[-31 -18  10  -7  15   5  -7  35  47  13  29  -5  38 -28  29 -65  35 -67
  46  21 -28 -21  19   5 -15  17  23  17  21  34  -9 -35 -26  -8] -> guval
[ 19 -24   6   5 -28  10  -1  33  29  37   9  48   8 -27  28  15  -9  39
  14 -26  27  13  49 -18   0  25   5   4   8 -14  24  -8 -35   1] -> luged
[ 13  24  -4 -31 -15  26  -6  64 -47 -10  -6  42  -1 -37  39 -24   7  -6
  -8 -55  40   0  40   0 -24  43  -2  23  84 -28 -20  10 -78  54] -> sugam
[-12   5   1   7 -37  10  19 -26 -10  34  46   5  18 -28  15  -7 -23 -20
  20 -26  45 -20  21  29 -23   7  19  42  24   5 -36  14 -52  26] -> Vuf
[ 52  -8 -28 -49 -72  21  33  53 -45 -43  -6  60 -30  30  22   8 -39  41
 -13 -58 -23  11  -6 -40 -14 -13  33  15 -16  -6  22  45  14   7] -> lovol
[  4  18   7  25 -39  10  36  66 -25  21  -4  28   6 -29  14  -8 -33 -39
 -10  39 -36 -23 -20 -39  -7 -41  34   2 -35  44  19  23   5   9] -> lovol
[-11 -13 -21 -49  61  38 -64  31 -16 -34 -16  19   0 -20 -46 -12  -1  72
   4  21  68 -40 -22 -10  -6  -3  -1  -4   7 -24  28   4   7  19] -> gutav
[-23 -11 -26 -23  32  -8  14  32 -22  -3  49  25 -44  -4  60 -11  34  30
  43  20  54 -10  12   1 -28 -12  -7  26   3  -2  -2 -26 -42  10] -> gutav
[-10 -11   5  25   2  10  -5  17  13  18  94  24  13 -40 -10  -1  18   7
  43  -6  78 -25 -24  18 -22  12 -11  58  86 -12   2 -35 -47  39] -> sugam
[-25  12  26   5 -18   4  64  43 -22 -15 -14  21 -28 -33 -26  28  -1  25
 -32  33  -6 -22 -79 -26 -44 -71  14  -2 -46   0  32   4  11 -17] -> Vaz
[-12   4   9 -72   7  80   8  35  11   5   9  21   2 -33 -26   0 -46  54
   3 -39 -27 -43 -85 -12 -10 -40  18  23  13 -22  -1  23   9   4] -> gutav
[ 30  -7 -13 -14  56  24  14  45  19 -16  30  12 -34  -6  -1  20 -66  64
  14 -20 109   5  20  -6   2  30  19   2  59 -54  24  -5  16  24] -> sugam
[ 20 -17  36  38 -11  -9 -25 -13  22  47  57  67  15   0  86  52  -1 -18
   6 -34  19 -22  19  23 -12  -2 -40  54  33 -30 -18  15 -61  22] -> sugam
[ 22  -1  47  28  38   5 -11  -6  16  28 -14  36   1  26  34  47 -31 -14
 -38  17 -11 -16 -56  21   8 -11   2  23  -5 -14 -23  35  40 -16] -> sugam
[  9   2 -32   8  14 -33 -33 -23  68  64  35 -20  18  -8  -4 -10  41   0
  -4  10  -8  11   1  16  27   4  -7  52  69  -5  -2 -36 -14 -23] -> Vuf
[  6 -50 -18 -27  -4  18  15  -6   6  14   3  55  20  12  87  -7  25  21
  16  -7 -18  -9  51  16 -12 -25 -12  58  15   8 -42   6 -11  -9] -> lovol
[ -9 -14  29 -42  34  26 -60  23  17   1 -29  23  16   7 -21  -7  23  30
  -2  -2  12 -24 -22  28   8  31  28 -38 -28  29  11  29   0  -7] -> gutav
[-26 -55  24  49 -28 -29 -46  13 -29 -67  53  23  14   3   6  51  -9   7
  18  23  -1  25 -20 -43  -9  -8   6 -14 -56  16  37 -34  24  -8] -> lovol
[  0 -46 -33 -53  28  41 -11 -31  54  -1  11  21 -12  28  15 -16  30  22
  30 -87   7  19  19  27   6  14  -8  16  20 -10 -19  -9 -10 -33] -> gutav
[ 27  30 -48 -40 -18  33   7   6 -13  -8 -14  33 -37   6 -45   4  33  38
 -25 -22 -11  -9 -13 -14   0  -7   8  -3  80 -53  40  17 -37  -1] -> zibo
[ -2 -25 -32  16  -4 -17 -21 -14  25 -25   3  22 -27  26 -41  49  38  27
 -44  38 -60  12 -87 -38  30 -40  -6   3  -9 -28  48 -18  37 -40] -> luged
[  7  -7  -4 -32 -15 -53 -10  93 -20 -37  57  24 -17  -2  72 -41   4 -59
  11  16 -51 -38 -29 -67  -8  19  58  20 -16  27  27   3 -40 -13] -> guval
[ 50 -42 -16  -8 -23 -11  40  51 -10 -38  40  12 -12  64  -8   0   3  38
  -9 -20   2   1  20 -27  29  46  18  19  -4  85 -10   2  23 -23] -> luged
[ 19  22  -2 -25  24  31 -17  25  -4 -13 -46   3  13  23   1   9 -11  11
 -27   6 -31  -3  60 -13  12  15 -12 -33  35  -5   0   7  -4  -2] -> zibo
[ 10  17  20  16 -14 -13  81   2  27  40  -2  47 -25  22  36  26  55  -3
  25  35  15  14   7  43 -22 -20   4 -35 -37  18  20  -3 -15 -18] -> zibo
[ 15  10  19  19   1 -25 -15 -19   2   8 -27  21  45   8  13  23   1 -24
 -31  30 -57 -25 -24 -16   2  -5 -17   4 -38   6  -7   7   5 -35] -> zibo
[  0  15 -38 -14 -23  -5  -4  26  23 -18 -38  30 -22  42 -42 -19  35 -13
  -3  -6 -14  21 -10  -2 -43 -12   1   2  18   6  31 -11  17  12] -> Vaz
[-29 -28  30  -5  -3 -17 -39 -17  18  36  64  -1  13   0   6 -26  -9   2
  53 -23  32  -2 -18  -4 -60   0   5  41  11  -2  -7 -42   1 -15] -> Vaz
[ 26 -14  -2  -3 -60 -35  14  40  -3 -38  56  41  -5  61   3   6  28 -29
  17  -1  27 -15 -11  13 -12   2  12   5 -34  59  14  17 -16  10] -> sugam
[-20   7 -18  20  -2  -5  39  13  49   2  -7  53 -29  -1  16  49  22   6
   0 -18  -7  14  -1 -12 -46 -55 -47  -3  -6 -39  49 -32 -24  21] -> Vaz
[ -4  -8  26 -39  21  60   6  37 -44 -42 -26  33  23 -26  -2   9  -7  27
 -30 -65  35  -9  -1   2 -15   9 -23  -4  26 -22 -27   9 -28  24] -> sugam
[-36 -13   7   9  18  -7 -23 -11  -4  34  59  20   4  23  53   5  17 -27
  28   9  21   7  25  17 -24 -15  -7  39  30  18 -34 -28 -24   8] -> Vuf
[-55   4  22 -29 -13  42 -17  -8  11   2  13  -2  62 -16 -20  18 -77   5
   4  17 -28 -35 -39   8 -29 -29  37  24  -2  -1 -34   8  21  12] -> Vuf
[  6 -11   5 -57  14  13 -43  10  -4 -55  14   8   4  29  35  17 -14   8
  -4 -71 -16  30  13  12  14  44 -11  -2  51  -8 -33  -4  -6  44] -> Vuf
[ -6 -14  22   5  34   6  98  -1  27  14  45   3 -42  67  28   4  50   4
  17  31  -6 -19 -28  47 -19 -28  11  -5 -26  47  -9  -6  26 -30] -> guval
[ 22  22  21   2 -56  -4  61  41  15  -5  14  17 -13  55  10  42   3   5
 -12  27 -30   5 -23  34 -12 -35  -2  -6 -21  29  -2  18  20   6] -> sugam
[  9   4  23  68  12  56 -21  -2 -12  54  11 -20   7 -75 -38 -45  37 -46
 -16  20  14 -35  18   0  11 -27 -24  49  89 -18  -5   3 -39  -1] -> guval
[-25   6 -12 -29 -13  20  -8   8   3   6  44  -5   0  26 -55  26  -3  35
 -25   6  -4 -33 -22   2   5 -21  45  -4  30  23  19  20 -17  -8] -> Vuf
[ 11  30 -44 -81  32  28  21  89 -24 -45 -62  24 -16 -33  12 -28 -34  42
 -22  12   1 -37 -21 -27  -4  18  40   4  -1  -9   1  36  -6  26] -> gutav
[ 23 -21 -28 -97  -9  -3  13  58  13  23  75  53 -34  59  21  -1   6  33
  -5 -91   5 -19  -8 -47   7 -38  34   3  -9  31  42  14 -39 -42] -> Vuf
[ -2 -17 -20  -9  22   4  -5  20 -11 -21 -22   7  -3  29  33  -2  -9   5
 -18  27 -14  -3  49 -18  13  20  -2  -4   1  16 -19   0   2   6] -> luged
[ 10 -19  31  47  44 -45 -49  21   9  -2 -15  22  18  21  27   0  19 -39
  -9 114   9 -46  -6  -9  -4 -23   1  -5 -78  25  28  13  38 -21] -> guval
[ 31 -14  32 -11  43   0 -25  55  17  -4   8   1  -7  13  54 -33 -25 -59
   1 -16 -23 -17  28 -31  22  25  17 -19 -10  20   9  13   2  -8] -> guval
[ 39   7 -16 -84  -9 -33 -26   6  10   1 -25   8   0  -3  36 -21  11   1
 -26 -40 -44 -15   3 -37  29  11  25 -38 -27 -38  31  25 -45 -56] -> zibo
[ -5   2  16 -19 -26  -1   9  70 -31 -67  50  20 -35 -15  47  27 -33   1
  15  10  20   5 -17 -11 -10   4  27   2  32 -29   7   5 -24  43] -> sugam
[ 19 -10   2 -12  19   4  57  46   6  41  35  29 -14   2  45 -33 -29   8
  38  29  60 -47  24 -24 -40 -55  11  27 -52   0  22   2   7 -24] -> guval
[ 21  -9 -30 -13  38  16  46   6  -8  18  22  25 -24 -34  40  -7  37   8
 -30 -52   9 -52  19 -38   0 -48 -52  33  17 -53  19  -1 -75 -14] -> guval
[ 28  33  14  11  22   4 -46  10  -7  30 -27  41 -15   5 -10  24  10 -15
 -35 -25  -5   1  -4 -29  10  26   1 -47  26 -31  52  16 -37  -5] -> zibo
[ 35  15 -20 -13 -24 -20 -23  30  34  21  16  37   8  -1  -7  11   7  13
   5 -27 -14   4   8 -42   1  20   7 -11  21 -24  60 -16 -35 -21] -> zibo
[ 11 -38  14  21  17  -4  -8 -44  15 -11 -25  35  16 -25  47 -18  42 -43
  13   6  20 -15  -2  32 -15 -14 -30  30 -37 -37 -17   6  -3  -8] -> guval
[ 23  -9  -5 -44  42  -1 -22  18  46 -29 -27 -27  27  -5 -12  10   1  36
 -34   8 -61   1  -1 -27  53  22   8 -26  26 -12  13 -17  22 -55] -> zibo
[ 26 -10  -9  -4 -55 -19 -15  11  -7  10  13  41 -11 -50  34  16 -14  37
  10 -10  14  13 -12 -30 -10 -33   2   8 -24 -67  54   4 -19   7] -> lovol
[-17 -11 -50 -43 -14   0  19  -5 -41 -41  21  -1  -2 -29 -12 -57  18   3
  15  -9  30 -38 -22   6  -9  37  57   9  22  11  -3  15 -41  26] -> lovol
[ 24  -5  -5  12 -21 -28  13  67  18 -37  87  14 -28  28  36  44 -12   0
   9   6   7  -5  12 -19  17  -1  -6  11  35   9  27 -10 -27  27] -> sugam
[-30  -3  -1  58  14  -6  28 -23  48  19 -27  46   5  27  12  53  -2 -45
  -5  51  13  12 -17  23 -29 -59 -11 -12 -66 -20  16  -7  31 -24] -> sugam
[-32 -23  44  83   2 -16   7  13  10   6   4   5   6  -5  21  23   8 -42
  13  29  25  20  56   0 -37  -4 -15  -2 -27  44  -5 -31  -5 -12] -> Vaz
[ 34   2 -17 -22 -12 -21 -48  25  -2   8  20  -9 -34   2 -47  -2  22  45
 -29 -23   5 -12 -43 -32  32  21  34 -11  -7  -1  56  25 -22 -45] -> gutav
[  9 -20   3 -21  33 -35 -38 -19  -1 -22  57   2  24  64  22   5   7   0
  10 -28  65 -48  35  30  -2  40 -34 -17 -16  25 -12   5 -36  33] -> sugam
[-14 -32  -4 -12  15  38  19  21  -7 -22 -11  39  21  -6   5 -21  56   2
 -12  16 -11 -48  10  13 -20   0  21  42  31  22 -20  16 -26 -22] -> guval
[ 33   7  33  58 -48 -18  56  52 -23  -5  48  39 -16  25  12  31 -12  -4
  24  49  63   5 -19  21 -34 -23  -9  34 -22  34   0   2  29  30] -> sugam
